(in the rows, 128 means zero)
Each row of numbers stands for one element and depends on some of the facts below. Use the named rows to name the rest.

Named rows:
z611: [120 138 163 125 125 147 133 143 124 106 144 136 133 140 123 146 136  99
 140 145 124 123 152 138 115 146  97 136 114 109 111  88 119 153 121 165
 129]
z920: [135 192 149 122 127 166 129 125 147 114 112 124 123 152 115 102 115 112
 144 116  70 124 167  89 109 150 140 164 172 106 133 181 107 162 142 140
 111]
z468: [126 107 123 123 102 205 141 181 104 132 133 145 124 126 114 109 152 119
 110 173 108 122 149  86 142 103  79 162 109 124 147 125 136 102 177 128
 120]
z787: [133 158 122 116 134 133 126  82 123 129 164 148  90 157 176 147 126 131
 138 125 194 154 118 152 126 187  86 103 126 102 122 146 147 129  72 162
 126]
z906: [111  76 104 106 122 142 137 125 108 123 115 113 216 107 107 152 135 118
 123 155  78 126 127 130 116  81 123 133 127  98 151 123 127 119 123 102
 137]
z284: [113 167 146 113 111 153 139  97 128 113 167 155 128 174 159 133 156 102
 144 138 179 146 136 129 111 177  62  78 116  87 110 114 135 159  95 178
 151]
z713: [ 97  98 103 105 111 144 138 131 120 114 110 122 179 118  99 157 136 121
 116 147  98 130 131 102 128  68 130 146 128 105 156 125 126 110 135 105
 141]
z872: [129 139 123 114 150 143 131 124 125 130 139 138 117 140 128 135 120 130
 128 137 131 130 135 126 125 138 122 145 133 117 154 133 126 130 125 131
 130]
z666: [100  90 114 133 164  83 131 109 110 104 141 103 158  95  92 199 140 138
 135 126 112 129 123 155 128 104 168 189 114 115 150  58 143 117  89 117
 130]
z415: [139 129 135 114 136 153 127 127 117 122 136 136 143 133 137 125 140 116
 137 153 104 127 136 132 116 145 108 130 122 107 138 124 127 144 128 141
 123]
z958: [124 147 114 122 141 127 127 117 123 123 136 134 101 127 136 152 119 134
 130 126 135 139 135 129 134 146 131 154 133 119 147 140 141 121 108 130
 116]
z747: [138 125 131 115 129 138 120 118 121 119 130 132 112 126 146 143 126 124
 136 143 113 135 129 141 125 138 120 139 127 113 133 136 134 132 120 141
 112]
z220: [125 145 129 117 144 158 131 130 123 130 138 134 146 133 123 125 135 121
 132 139 122 128 145 116 122 147 109 143 132 114 153 122 128 138 119 136
 131]
z942: [125 143 124 115 138 145 125 118 127 126 128 129 116 126 132 143 122 127
 131 129 130 134 136 124 131 139 123 155 137 120 147 133 135 125 107 137
 120]
z952: [143 128 141 127 142 124 121 129 119 119 140 135  79 125 149 156 112 128
 137 142 124 133 133 162 130 154 124 154 120 126 127 122 137 131 119 149
 103]
z837: [122 125 155 113 137 135 131 144 130 123 131 132 110 135 135 160  98 112
 135 148 131 129 146 160 123 126 107 126 125 125 137 105 126 144 137 160
 135]
z97: [105 130 137 136 149 134 216 183 105 153 170 152  99 152 117 159 115 119
 128 139  51 151 138 152  97 190 126  78 116  99 153 161 123 137 191 117
 124]
z601: [138 136 118 122 135 127 123 119 119 122 138 133 102 130 146 152 111 131
 131 133 126 138 133 144 127 150 124 147 131 114 129 155 133 123 106 133
 105]
z738: [106 152 142 125 119 158 142 129 128 110 140 131 144 145 109 133 147 109
 135 130 121 128 154 103 118 133 106 147 131 102 129 113 125 144 125 148
 138]
z71: [138 131 121 121 132 123 121 115 118 116 137 135  97 128 150 154 122 131
 135 142 118 139 127 145 128 145 129 139 124 113 132 143 140 128 119 136
 107]

How the elements are related:
z104: ξ betak; ρ 18
z105: ξ trebrus; ρ 611
z110: ξ drena; δ z535; ρ 823
z120: ξ nivor; δ z969; ρ 823
z122: ξ trebrus; δ z97; ρ 18
z128: ξ trebrus; ρ 61
z132: ξ gredi; τ z415; δ z388; ρ 611
z137: ξ betak; δ z854; ρ 580
z142: ξ drena; δ z284; ρ 823
z153: ξ gredi; δ z142; ρ 887
z160: ξ nivor; τ z932; ρ 61
z172: ξ gredi; δ z122; ρ 580
z176: ξ nivor; τ z232; δ z244; ρ 823
z177: ξ bistur; δ z890; ρ 61
z180: ξ betak; τ z365; δ z120; ρ 823
z185: ξ gredi; δ z337; ρ 18
z190: ξ trebrus; δ z405; ρ 611
z20: ξ drena; ρ 61
z201: ξ betak; δ z838; ρ 18
z202: ξ betak; ρ 823
z208: ξ trebrus; δ z855; ρ 611
z212: ξ bistur; δ z379; ρ 887
z214: ξ betak; δ z351; ρ 823
z215: ξ drena; δ z177; ρ 611
z220: ξ drena; τ z69; δ z214; ρ 611
z232: ξ gredi; τ z399; ρ 611
z242: ξ drena; ρ 887
z244: ξ trebrus; δ z801; ρ 887
z251: ξ gredi; δ z324; ρ 611
z253: ξ bistur; δ z202; ρ 823
z260: ξ trebrus; τ z736; δ z857; ρ 61
z261: ξ drena; τ z577; δ z814; ρ 887
z274: ξ drena; δ z678; ρ 18
z276: ξ trebrus; δ z212; ρ 887
z278: ξ gredi; δ z291; ρ 61
z28: ξ gredi; τ z388; ρ 823
z280: ξ nivor; δ z329; ρ 823
z284: ξ trebrus; δ z787; ρ 580
z291: ξ nivor; δ z523; ρ 264
z298: ξ gredi; δ z180; ρ 18
z300: ξ drena; δ z468; ρ 611
z306: ξ bistur; δ z848; ρ 823
z31: ξ trebrus; ρ 823
z324: ξ drena; τ z379; δ z948; ρ 887
z329: ξ trebrus; δ z843; ρ 823
z337: ξ bistur; δ z251; ρ 887
z343: ξ nivor; ρ 580
z346: ξ bistur; τ z817; δ z960; ρ 580
z351: ξ drena; δ z851; ρ 823
z356: ξ nivor; τ z579; δ z970; ρ 580
z359: ξ gredi; δ z920; ρ 823
z365: ξ drena; ρ 580
z366: ξ bistur; ρ 61
z367: ξ gredi; ρ 611
z371: ξ trebrus; τ z724; δ z457; ρ 887
z379: ξ trebrus; τ z942; ρ 61
z38: ξ drena; δ z992; ρ 61
z381: ξ trebrus; δ z579; ρ 18
z388: ξ drena; τ z298; δ z736; ρ 264
z399: ξ gredi; τ z611; δ z746; ρ 887
z405: ξ betak; τ z38; δ z817; ρ 580
z407: ξ nivor; δ z466; ρ 823
z415: ξ trebrus; τ z546; ρ 611
z421: ξ nivor; ρ 611
z427: ξ gredi; δ z748; ρ 61
z454: ξ betak; δ z533; ρ 264
z457: ξ drena; ρ 264
z459: ξ trebrus; δ z476; ρ 611
z464: ξ nivor; τ z220; ρ 264
z466: ξ bistur; δ z844; ρ 823
z468: ξ gredi; δ z454; ρ 611
z470: ξ nivor; τ z747; ρ 61
z476: ξ drena; τ z890; δ z208; ρ 611
z481: ξ bistur; τ z992; δ z932; ρ 18
z482: ξ trebrus; τ z666; ρ 264
z487: ξ gredi; δ z359; ρ 611
z504: ξ gredi; δ z215; ρ 887
z510: ξ drena; ρ 611
z518: ξ nivor; τ z208; δ z20; ρ 611
z523: ξ gredi; δ z487; ρ 61
z532: ξ gredi; δ z602; ρ 611
z533: ξ trebrus; δ z546; ρ 823
z535: ξ drena; δ z727; ρ 611
z536: ξ betak; τ z470; δ z654; ρ 264
z545: ξ gredi; τ z367; δ z459; ρ 611
z546: ξ drena; τ z58; ρ 18
z558: ξ nivor; τ z837; ρ 887
z577: ξ trebrus; τ z667; δ z667; ρ 18
z579: ξ nivor; τ z260; δ z749; ρ 580
z58: ξ drena; δ z518; ρ 823
z596: ξ gredi; δ z201; ρ 580
z597: ξ bistur; δ z260; ρ 580
z601: ξ nivor; δ z172; ρ 823
z602: ξ bistur; ρ 823
z611: ξ trebrus; δ z399; ρ 580
z618: ξ betak; δ z253; ρ 887
z625: ξ nivor; τ z714; δ z343; ρ 887
z654: ξ trebrus; δ z276; ρ 264
z657: ξ gredi; δ z625; ρ 264
z659: ξ nivor; τ z969; δ z983; ρ 18
z666: ξ gredi; δ z190; ρ 823
z667: ξ drena; τ z930; δ z596; ρ 580
z678: ξ bistur; δ z367; ρ 61
z686: ξ nivor; δ z896; ρ 18
z69: ξ bistur; τ z727; δ z597; ρ 264
z690: ξ nivor; δ z601; ρ 18
z698: ξ nivor; δ z261; ρ 611
z70: ξ drena; δ z58; ρ 823
z701: ξ trebrus; δ z618; ρ 823
z71: ξ trebrus; δ z104; ρ 823
z711: ξ trebrus; τ z405; δ z872; ρ 887
z713: ξ drena; τ z176; δ z759; ρ 887
z714: ξ betak; τ z759; ρ 823
z724: ξ trebrus; τ z678; ρ 18
z727: ξ trebrus; ρ 611
z735: ξ trebrus; δ z698; ρ 823
z736: ξ gredi; τ z28; ρ 611
z737: ξ gredi; τ z97; ρ 61
z738: ξ gredi; δ z790; ρ 580
z742: ξ betak; δ z686; ρ 611
z746: ξ gredi; δ z274; ρ 611
z747: ξ trebrus; τ z346; ρ 18
z748: ξ bistur; δ z536; ρ 611
z749: ξ bistur; δ z278; ρ 18
z759: ξ nivor; τ z879; δ z481; ρ 18
z763: ξ trebrus; ρ 823
z786: ξ nivor; δ z577; ρ 611
z787: ξ nivor; τ z104; δ z381; ρ 823
z790: ξ gredi; ρ 611
z80: ξ betak; δ z690; ρ 611
z801: ξ bistur; δ z942; ρ 887
z814: ξ gredi; τ z261; ρ 823
z817: ξ nivor; τ z421; δ z298; ρ 18
z830: ξ gredi; δ z407; ρ 887
z837: ξ bistur; ρ 887
z838: ξ drena; δ z371; ρ 887
z840: ξ bistur; ρ 823
z842: ξ gredi; δ z80; ρ 887
z843: ξ trebrus; τ z214; ρ 887
z844: ξ bistur; δ z427; ρ 18
z848: ξ trebrus; δ z558; ρ 611
z850: ξ nivor; δ z840; ρ 887
z851: ξ nivor; δ z714; ρ 611
z854: ξ betak; δ z346; ρ 264
z855: ξ gredi; δ z306; ρ 580
z857: ξ trebrus; δ z842; ρ 264
z864: ξ gredi; τ z371; ρ 823
z871: ξ nivor; δ z153; ρ 611
z872: ξ drena; δ z886; ρ 61
z879: ξ bistur; τ z356; δ z895; ρ 264
z883: ξ drena; δ z532; ρ 580
z886: ξ gredi; τ z153; δ z657; ρ 611
z890: ξ gredi; τ z359; δ z952; ρ 823
z895: ξ trebrus; δ z300; ρ 887
z896: ξ nivor; δ z38; ρ 611
z905: ξ gredi; δ z160; ρ 18
z906: ξ nivor; τ z787; δ z713; ρ 264
z920: ξ gredi; τ z535; δ z701; ρ 580
z930: ξ gredi; τ z523; ρ 18
z932: ξ nivor; τ z871; δ z879; ρ 823
z937: ξ gredi; ρ 264
z942: ξ drena; τ z983; δ z220; ρ 18
z948: ξ trebrus; δ z137; ρ 823
z952: ξ trebrus; ρ 823
z958: ξ drena; δ z356; ρ 823
z960: ξ bistur; δ z724; ρ 580
z962: ξ trebrus; ρ 580
z964: ξ bistur; δ z280; ρ 61
z969: ξ bistur; τ z952; δ z906; ρ 18
z97: ξ nivor; τ z625; δ z128; ρ 611
z970: ξ gredi; δ z132; ρ 823
z983: ξ bistur; τ z160; δ z504; ρ 823
z985: ξ nivor; δ z28; ρ 580
z992: ξ drena; τ z306; δ z711; ρ 823

Name these rows:
No name comes twice in this set of rows, the named rows included.
[135 154 134 112 130 138 130  88 125 127 157 149  93 157 176 138 129 124
 143 135 169 151 119 153 121 178  89  94 126 102 127 137 148 143  98 162
 131]  z381
[144 122 132 113 145 147 120 126 120 127 138 135 125 136 134 136 120 124
 129 141 127 127 129 138 121 140 114 144 129 115 136 138 115 126 116 142
 120]  z160
[142 161 139 115 154 151 129 100 134 133 150 142  89 161 145 116 119 133
 139 124 149 136 129 132 119 166 115 135 147 112 147 144 130 143 123 154
 132]  z278
[122 129 135 111 138 161 140 131 128 139 124 131 144 130 127 126 108 119
 131 139 115 127 145 136 123 130 109 137 144 120 154 127 134 136 134 133
 136]  z457
[140 126 150 123 146 147 130 138 117 125 146 136 127 132 135 133 129 114
 139 153 115 123 143 151 117 154 103 137 117 118 132 102 127 148 129 151
 123]  z208
[126 142  60 146 135  70 152 129 109 112 160 144 103 183 142 136  50 151
 131 158 132 136 190 166 133 120 129 131 151 106 128 164 180 149 201  48
 129]  z28
[149 171 149 122 156 163 128 122 137 134 131 130 111 145 130  99 110 124
 144 124  95 124 155 123 114 168 129 160 160 119 147 154 121 158 137 146
 114]  z487
[123 140 142 123 154 152 135 141 122 132 146 134 134 131 121 132 123 118
 133 139 131 122 151 135 123 153 105 152 125 124 146  97 129 141 120 146
 132]  z535
[115 156 146 117 118 150 126 141 129 110 132 132 145 137 125 146 142 101
 137 147 117 129 157 112 117 137 101 127 119 106 131 117 118 153 121 160
 130]  z346
[114 143 139 121 118 150 137 135 123 110 140 133 157 145 118 141 134 102
 133 137 120 128 153 119 112 140  96 131 126  99 114 125 114 144 114 146
 129]  z985
[132 146 119 119 137 120 118 123 122 121 133 130  93 125 152 161 119 130
 135 145 123 141 137 140 131 146 128 136 123 118 146 145 139 132 116 139
 110]  z466
[107 158 141 120 122 158 136 136 131 112 135 134 150 140 110 138 140 106
 133 132 127 127 158 101 120 137 104 146 130 108 131 113 118 142 112 150
 135]  z667
[105  82 106 120 153  89 126 108 108 105 130 102 200  94  98 195 139 127
 133 134  93 128 120 155 117  98 157 163 117 102 144  85 127 122  80 111
 129]  z817
[102  90 109 128 109 144 199 220  96 147 142 151 114 141 123 156  91 117
 111 193  61 139 166 151 125 107  95  80 105 117 159 146 151 123 250  86
 134]  z879

Now the same elements, written a new way:
Some elements and their rows:
z137: [124 110 132 137 156 127 120 124  76 118 138 109 120]
z306: [118 126 148 138 160 120 128 131  80 121 147 108 115]
z837: [123 124 139 135 157 116 123 133  74 123 141 112 122]
z215: [130 120 152 137 161 129 118 122  77 120 137 110 114]
z883: [124 110 133 134 157 125 118 125  78 118 138 111 120]
z667: [128 121 105 130 140 124 137 126  93 131 138 100 112]
z388: [124 117 197 144 148 125 145 117  95 119 136 104 114]
z132: [127 123 155 145 150 126 133 127  89 135 139 106 114]
z399: [123 123 129 141 145 116 134 131  91 132 136 106 123]
z746: [125 123 149 144 163 127 112 130  75 127 140 110 115]
z886: [126 123 157 145 152 127 129 128  88 134 139 106 115]
z298: [114 115 178 154 166  95 153 141 104 127 100 133 101]
z545: [124 123 157 145 152 126 131 128  90 134 138 107 115]
z280: [125 116 151 135 157 126 131 118  83 109 139 107 115]
z407: [124 118 150 134 157 126 130 118  85 110 139 107 115]
z379: [123 104 115 152 141 113 151 123  98 130 142 110 136]
z381: [117 170 156 144 168 141 101 124 102 116 139 103 123]
z857: [123 128 153 148 165 129 118 125  84 120 136 107 114]
z848: [128 119 144 146 163 131 115 126  76 125 136 109 115]
z701: [112 147 134 142 163 143  98 124  92 117 149 101 125]

Which element is each row?
No name comes twice in this set of rows, the named rows included.
[116 145 141 135 161 143 105 120  91 112 151  99 124]  z202
[126 128 155 137 162 127 121 131  75 126 145 111 114]  z748
[152  60 139 153 152  96 145 123  23 119 139 102 117]  z895
[150  59 153 157 155  99 149 119  24 117 147  97 110]  z533
[120 146 128 131 158 140 100 122  88 114 144 103 132]  z618
[117 122 143 145 161 122 119 130  80 122 143 108 116]  z970
[158  63 161 155 157 101 142 121  15 124 150 100 109]  z468
[117 112 132 139 141 112 133 131  86 128 136 106 128]  z737
[123 117 137 144 145 121 134 127  92 128 132 105 125]  z711
[130 122 168 136 147 126 151 115  97 119 137 103 110]  z464
[162  79 187 153 145  95 177 111  45 118 141  93 106]  z546
[125 148 173 141 166 118 130 130  85 119 140 109 114]  z844
[128 119 149 147 148 128 138 124  93 134 134 104 114]  z415
[120 124 143 144 147 119 138 129  93 131 143 101 114]  z814

